Here is a tiny trained network, its code and every weight. The questions are about switching its units off for an input and a target symbol, where a switched-off unit gives its printed mean instead of its output.

import numpy as np


def w(rows, s, z=0):
    codes = np.array(rows[::2]) - 128.0
    scale = np.full(codes.shape[1], s)
    scale[-1] = z or s
    return codes * scale


def f(y):
    return np.maximum(y, 0)


def softmax(a):
    e = np.exp(a - a.max(-1, keepdims=True))
    return e / e.sum(-1, keepdims=True)


def log_softmax(a):
    a = a - a.max(-1, keepdims=True)
    return a - np.log(np.exp(a).sum(-1, keepdims=True))


def net(x, mask):
    ids = ['ΠΨβγδεζλμξστφω'.index(c) for c in x.split()]
    T = len(ids)
    res = E[ids] + P[:T]
    u = 0
    for l in range(2):
        q, k, v = (res @ M[l].T for M in (Q, K, V))
        z = softmax(np.where(np.tri(T) > 0, q @ k.T / 3**0.5, -1e9)) @ v
        res = res + np.where(mask[u], z, O[l][:, -1]) @ O[l][:, :-1]
        u += 1
        y = f(res @ A[l][:, :-1].T + A[l][:, -1])
        res = res + np.where(mask[u : u + 12], y, B[l][:, -1]) @ B[l][:, :-1]
        u += 12
    return log_softmax(res[-1] @ U[:, :-1].T + U[:, -1])


Q, K, V, O, A, B = {}, {}, {}, {}, {}, {}
E = w([
[104,77,60,103,50,204,130],'Π',
[79,163,158,104,29,157,62],'Ψ',
[15,189,6,85,206,146,113],'β',
[163,77,68,163,118,112,110],'γ',
[199,40,108,152,92,155,95],'δ',
[154,87,181,53,202,107,87],'ε',
[56,160,55,118,55,20,200],'ζ',
[227,177,157,95,124,9,149],'λ',
[133,81,35,157,69,148,37],'μ',
[176,60,82,132,53,169,78],'ξ',
[70,99,223,135,106,115,29],'σ',
[129,79,43,182,166,79,118],'τ',
[134,117,61,79,139,171,212],'φ',
[143,114,64,75,145,178,224],'ω',
],0.016)
P = w([
[250,187,104,189,85,214,61],'0',
[231,173,134,148,85,169,80],'1',
[208,155,146,121,89,129,88],'2',
[190,144,152,103,99,104,77],'3',
[168,140,158,86,100,91,82],'4',
[163,142,161,71,100,70,70],'5',
[149,144,162,58,108,53,64],'6',
[126,141,162,53,112,37,56],'7',
[120,147,184,41,128,16,58],'8',
[116,145,175,37,139,2,50],'9',
],0.0074)
Q[0] = w([
[107,167,204,214,200,152,233],'L0H1',
[196,42,2,152,105,77,18],'L0H1',
[170,115,56,83,87,203,132],'L0H1',
],0.0052)
K[0] = w([
[207,125,79,141,87,215,159],'L0H1',
[83,242,199,2,119,124,131],'L0H1',
[140,192,118,139,149,126,78],'L0H1',
],0.0056)
V[0] = w([
[94,200,157,54,130,86,90],'L0H1',
[113,2,162,81,176,111,148],'L0H1',
[78,150,131,128,201,122,98],'L0H1',
],0.0054)
O[0] = w([
[52,118,235,2,142,55,208,253],'L0H1',
[169,151,244,119,146,129,236,42],'L0H1',
[95,36,89,78,99,82,142,99],'L0H1',
],0.0089,0.0021)
A[0] = w([
[60,127,131,103,38,94,104,115],'L0N1',
[168,146,170,231,177,108,51,93],'L0N2',
[187,208,76,99,201,152,201,75],'L0N3',
[58,217,135,86,176,137,148,239],'L0N4',
[150,162,108,134,64,138,206,252],'L0N5',
[115,94,145,86,81,143,142,105],'L0N6',
[95,101,140,252,136,45,67,242],'L0N7',
[184,54,84,97,122,97,206,251],'L0N8',
[140,20,127,125,102,107,71,149],'L0N9',
[153,73,52,102,141,154,144,102],'L0N10',
[35,140,149,94,57,253,191,147],'L0N11',
[103,118,121,221,182,107,153,78],'L0N12',
],0.0078,0.004)
B[0] = w([
[202,133,221,141,131,133,183,224],'L0N1',
[173,110,134,71,95,251,190,180],'L0N2',
[52,150,139,193,142,101,64,158],'L0N3',
[148,31,174,2,101,114,124,205],'L0N4',
[171,198,212,149,125,193,149,180],'L0N5',
[157,210,121,179,156,93,122,167],'L0N6',
[128,202,172,56,104,204,255,246],'L0N7',
[125,251,181,165,144,151,93,245],'L0N8',
[67,229,147,94,240,181,124,253],'L0N9',
[62,192,138,184,117,93,97,186],'L0N10',
[166,109,134,128,180,73,57,161],'L0N11',
[88,151,84,57,110,126,176,138],'L0N12',
],0.0063,0.0069)
Q[1] = w([
[184,253,192,98,150,176,141],'L1H1',
[174,87,106,188,97,128,173],'L1H1',
[105,68,110,137,98,81,165],'L1H1',
],0.015)
K[1] = w([
[136,139,248,37,104,30,150],'L1H1',
[191,162,118,154,116,195,149],'L1H1',
[144,161,83,193,150,168,147],'L1H1',
],0.013)
V[1] = w([
[224,147,97,142,121,74,92],'L1H1',
[113,104,68,119,194,76,231],'L1H1',
[104,157,109,154,1,118,155],'L1H1',
],0.0093)
O[1] = w([
[174,150,119,109,230,101,147,111],'L1H1',
[155,212,94,118,95,162,141,8],'L1H1',
[128,174,248,77,132,129,108,76],'L1H1',
],0.014,0.011)
A[1] = w([
[117,205,122,245,145,76,121,106],'L1N1',
[161,169,95,175,108,183,167,202],'L1N2',
[114,86,96,155,65,197,196,106],'L1N3',
[105,71,151,106,95,128,61,162],'L1N4',
[162,178,101,134,60,118,133,199],'L1N5',
[154,137,108,68,119,188,101,146],'L1N6',
[125,135,80,175,156,122,99,171],'L1N7',
[128,135,145,117,119,74,194,161],'L1N8',
[113,120,105,93,200,186,132,118],'L1N9',
[120,117,75,124,150,199,81,1],'L1N10',
[121,43,83,189,155,103,105,203],'L1N11',
[90,121,161,72,169,162,80,77],'L1N12',
],0.011,0.0073)
B[1] = w([
[121,71,163,121,63,127,26,156],'L1N1',
[91,71,98,72,174,73,251,175],'L1N2',
[193,162,216,122,156,124,27,182],'L1N3',
[104,184,116,156,224,166,162,241],'L1N4',
[107,130,83,85,254,151,81,163],'L1N5',
[86,131,128,208,153,101,162,163],'L1N6',
[145,133,122,17,99,144,67,182],'L1N7',
[123,113,50,209,118,170,79,178],'L1N8',
[189,138,146,179,92,81,68,185],'L1N9',
[162,187,80,151,186,243,104,153],'L1N10',
[140,139,226,63,112,166,168,250],'L1N11',
[157,135,49,132,83,60,164,221],'L1N12',
],0.0073,0.013)
U = w([
[153,149,173,113,203,194,84,212],'Π',
[93,85,159,100,176,69,174,167],'Ψ',
[67,114,57,131,131,130,117,177],'β',
[191,85,89,217,59,150,254,202],'γ',
[194,100,152,172,163,199,143,54],'δ',
[209,55,148,50,94,187,163,106],'ε',
[151,231,182,94,81,134,152,76],'ζ',
[224,130,101,187,169,82,84,92],'λ',
[154,130,101,226,130,193,111,115],'μ',
[175,102,140,177,166,188,124,60],'ξ',
[50,77,204,167,84,206,137,121],'σ',
[153,171,134,110,227,193,224,2],'τ',
[145,100,148,154,107,147,47,79],'φ',
[143,99,158,149,120,153,32,61],'ω',
],0.0052,0.011)

Each question gives the input, a string of symbols that net reads in full, and the target symbol t.
The units are the heads (3 rows each of Q, K, V and O) and the neurons (one row each of A and B). Each row of codes is followed by its name. A weight is (code - 128) times the scale printed after its matrix; where a second scale follows, it is the last column's (O, A, B and U).
mask holds one flag per unit, layer by layer, with each layer's heads first. A switched-off unit (its flag False) gives its mean, the last column of its rows in O or B, instead of its output. The means were averaged over made-up inputs and are rounded, as every weight is.
A unit's drop is (log p(t) with every unit on - log p(t) with that unit switched off) / (log p(t) with every unit on - log p(t) with every unit switched off).
unit that matters most: the unit with the biggest drop
k most important neurons: the k neurons with the biggest drops, biggest first
k most important neurons of layer l: the k neurons of layer l with the biggest drops, biggest first
drop when u is switched off: that unit's drop, to one decimal
input γ ε Π σ δ γ λ β φ, target β: 2 most important neurons of layer 0	(L0N4 L0N8)
input β ω ξ τ ε φ β μ λ μ, target λ: 2 most important neurons of layer 0	(L0N1 L0N9)
input δ β μ, target β: 2 most important neurons	(L0N9 L1N11)
input τ τ ξ τ, target τ: unit that matters most	L0N7
input τ Ψ τ σ λ δ β μ, target β: 2 most important neurons	(L0N4 L0N9)
input ω ε β σ ζ δ γ δ φ φ, target ζ: 2 most important neurons of layer 0	(L0N4 L0N8)
input β β τ λ λ λ ζ μ, target ζ: 2 most important neurons	(L0N4 L0N9)
input τ ζ λ σ β ζ μ, target ζ: 2 most important neurons	(L0N1 L0N9)
input μ σ λ ε Ψ δ λ ξ γ, target λ: 2 most important neurons of layer 0	(L0N9 L0N7)
input δ γ τ λ τ ξ, target λ: 2 most important neurons of layer 0	(L0N9 L0N7)
input ω γ Ψ ε ω, target ε: 2 most important neurons of layer 0	(L0N7 L0N9)
input λ ω ζ ξ, target ζ: 2 most important neurons	(L0N9 L1N12)
input σ Ψ δ σ ζ δ, target ζ: 2 most important neurons of layer 0	(L0N4 L0N9)
input γ σ ε γ β γ ζ Ψ, target Ψ: unit that matters most	L0H1
input γ β φ μ τ σ ε λ, target λ: 2 most important neurons of layer 1	(L1N8 L1N11)
input σ τ β γ, target β: 4 most important neurons of layer 0	(L0N4 L0N9 L0N8 L0N2)
input γ τ γ φ Π ε Π ξ, target ε: 2 most important neurons of layer 0	(L0N4 L0N7)
input γ γ ω σ γ ζ τ φ γ, target ζ: 2 most important neurons	(L0N9 L1N12)
input β μ σ σ ω ζ ε, target ε: 2 most important neurons	(L1N11 L0N7)
input β ε ε τ ω τ β σ β τ, target β: most important neuron	(L0N4)
input γ τ Ψ ε, target ε: 2 most important neurons of layer 0	(L0N7 L0N10)
input ζ ζ Π β Π λ β γ, target β: 3 most important neurons of layer 1	(L1N11 L1N2 L1N5)
input φ ξ ζ ω γ, target ζ: 2 most important neurons of layer 0	(L0N9 L0N7)
input σ Ψ Ψ ω φ σ ε ω μ γ, target ε: 4 most important neurons of layer 1	(L1N11 L1N7 L1N4 L1N2)
input ω ζ Ψ φ, target Ψ: drop when L0N7 is switched off	0.1
input σ γ Ψ τ ξ, target Ψ: drop when L1N3 is switched off	0.1
input σ μ β Ψ Ψ φ ω τ μ, target Ψ: most important neuron	(L1N12)
input γ ω σ γ, target σ: drop when L1H1 is switched off	0.6
